Each row has two labels, one from each of two sets.
0.70; 1.01; -0.15; 2.56; -5.58; 1.74; -1.51; 0.92; -0.43; 3.44; 0.17; -0.37; -0.81; -0.06; 0.70; -0.61; -2.38; 0.25; -0.02; -1.22; -0.43; -0.85
Q696 & Q477
2.41; 0.41; -0.27; 0.84; -1.93; 5.32; -3.30; -0.27; -6.62; 6.26; -4.47; 0.27; 0.00; -0.96; 0.76; 1.30; -4.82; -3.11; -2.73; -2.60; -0.07; 0.04
Q696 & Q477
1.07; -0.15; -1.04; 0.89; -4.52; 1.88; -1.74; 0.28; -1.67; 6.27; -0.16; 0.15; -0.60; -1.25; 0.72; 1.11; -2.56; -1.84; -1.01; -1.39; -0.29; 1.23
Q696 & Q477
0.60; 0.19; 0.66; 2.34; 1.02; 2.07; 4.12; -1.27; -0.48; 1.28; -2.04; 0.63; -1.73; 0.88; -1.02; -0.03; -1.47; -0.43; 0.71; -1.78; -1.70; -0.41
Q933 & Q477
0.72; 0.50; 0.35; 1.59; 0.98; 2.69; 4.78; -1.17; -1.21; -0.30; -5.19; -0.36; -1.79; 0.95; -1.63; -0.22; -4.12; -1.84; -0.07; -2.32; 0.27; -0.62
Q933 & Q477
-1.17; -0.05; 0.27; -0.18; 1.34; 2.65; 3.90; -1.07; 1.15; -2.37; -3.82; -0.02; -0.56; 2.60; -0.27; 0.92; -3.57; -2.06; -0.20; -0.75; -0.29; 2.24
Q933 & Q15
1.76; -0.48; 0.14; 1.81; -5.07; 1.81; -1.01; 0.41; -2.46; 4.06; -1.79; -0.18; -0.43; -1.30; 0.26; 1.28; -0.70; -2.36; -0.48; -1.19; 0.36; 2.23
Q696 & Q477
0.09; -0.11; 1.27; 2.23; 0.02; 4.89; 4.24; -0.59; -0.52; -0.71; 0.62; 0.72; 0.35; 3.09; -0.42; -1.04; -2.79; -2.70; 0.22; -0.95; -0.73; 2.17
Q933 & Q15
-0.80; -0.14; 0.37; 1.46; 1.02; 2.07; 4.66; -0.80; 1.22; -2.54; -2.19; 0.10; -0.54; 2.34; -0.30; -1.21; -1.21; -2.26; 0.21; 0.90; -0.76; 1.16
Q933 & Q15
0.03; -0.21; 0.65; 2.76; -0.96; 3.69; 3.38; -0.85; 0.85; -2.22; -1.70; 0.66; 0.24; 3.16; -0.16; -0.96; 0.76; -1.81; 1.67; 1.04; -0.47; 2.37
Q933 & Q15
1.71; 0.78; -0.35; 1.77; -1.34; 2.83; 1.85; -1.42; -1.93; 2.88; -3.03; 0.78; -1.47; 0.89; 0.12; 0.30; -1.64; -1.34; -0.55; -1.66; -0.41; -0.05
Q933 & Q477
0.65; 0.75; 0.47; 1.98; -0.87; 2.56; 0.32; -0.41; -2.00; 2.62; -3.15; 0.48; -1.00; 0.74; -0.36; -0.03; -2.13; -0.11; -0.02; -1.44; -0.76; -1.16
Q933 & Q477
0.07; 0.29; -1.98; 0.33; -3.03; 2.53; -0.99; -0.63; -2.97; 4.40; -2.84; 0.58; -0.67; -0.68; 0.47; 1.68; -3.18; -2.87; -1.22; -2.22; 0.15; 1.38
Q696 & Q477
1.57; 0.23; 0.22; 1.37; -3.95; 2.59; -0.69; -0.63; -3.20; 4.00; 0.56; 1.21; -0.57; -0.06; 0.02; -0.46; -1.89; -2.69; -1.21; -2.38; -0.53; 0.70
Q696 & Q477
0.45; 1.04; 0.30; 2.05; -3.10; 1.25; 1.50; -1.16; -0.66; 1.97; -1.16; 0.44; -1.64; 0.71; -0.78; -0.50; -0.43; -0.56; 0.32; -1.28; -0.63; -0.38
Q933 & Q477
-0.47; 0.22; -0.20; -2.76; -3.76; 2.09; -3.08; 1.11; -1.66; 2.29; 5.71; 0.15; 1.49; 0.66; 1.14; -1.27; -4.79; -4.41; -2.35; -0.37; -0.06; 2.17
Q696 & Q15
1.56; -0.80; -1.12; 1.30; -3.38; 1.93; 1.39; -2.05; -2.59; 2.58; -4.39; 1.00; -1.40; 0.11; -0.32; 0.92; -0.81; -3.78; -1.28; -1.46; 0.85; 1.91
Q696 & Q477

Each row has two labels, one from each of two sets.
-0.64; 0.20; 1.75; -0.97; -1.71; -0.45; 3.61; 2.57; 2.56; 2.29; -2.50; -2.64; 1.69; 0.67; 1.94; -0.28; -0.41; -0.36; -0.17; 0.46; -0.89; -1.14
Q668 & Q547
-2.56; -0.14; 0.99; -1.36; -0.98; -1.13; 0.07; 1.15; 1.35; 0.03; -2.87; -6.48; 1.18; 0.18; -1.71; -1.13; 0.60; 0.24; 0.69; -0.76; -1.61; -1.23
Q668 & Q737
-1.57; -0.89; 0.96; 0.05; 0.93; 0.83; -0.33; 1.30; -1.95; 1.33; -4.59; -2.54; -0.55; -1.47; -0.52; -2.23; 1.23; -0.18; -5.91; 1.40; 0.29; 0.09
Q90 & Q547
-0.62; -0.64; -0.32; -1.16; -0.75; -1.19; 0.93; 1.35; 2.42; -1.11; -1.23; -4.81; 1.27; 0.02; -0.36; -2.68; 0.08; -0.84; 0.66; -0.21; -1.77; -2.07
Q668 & Q737
-2.54; 1.26; -1.93; 1.02; -2.20; -3.04; -0.48; 3.50; 0.39; -0.01; -3.88; -0.88; 0.68; 1.48; 0.97; -5.53; 0.17; -1.04; -2.71; 1.29; 2.70; -1.42
Q90 & Q547
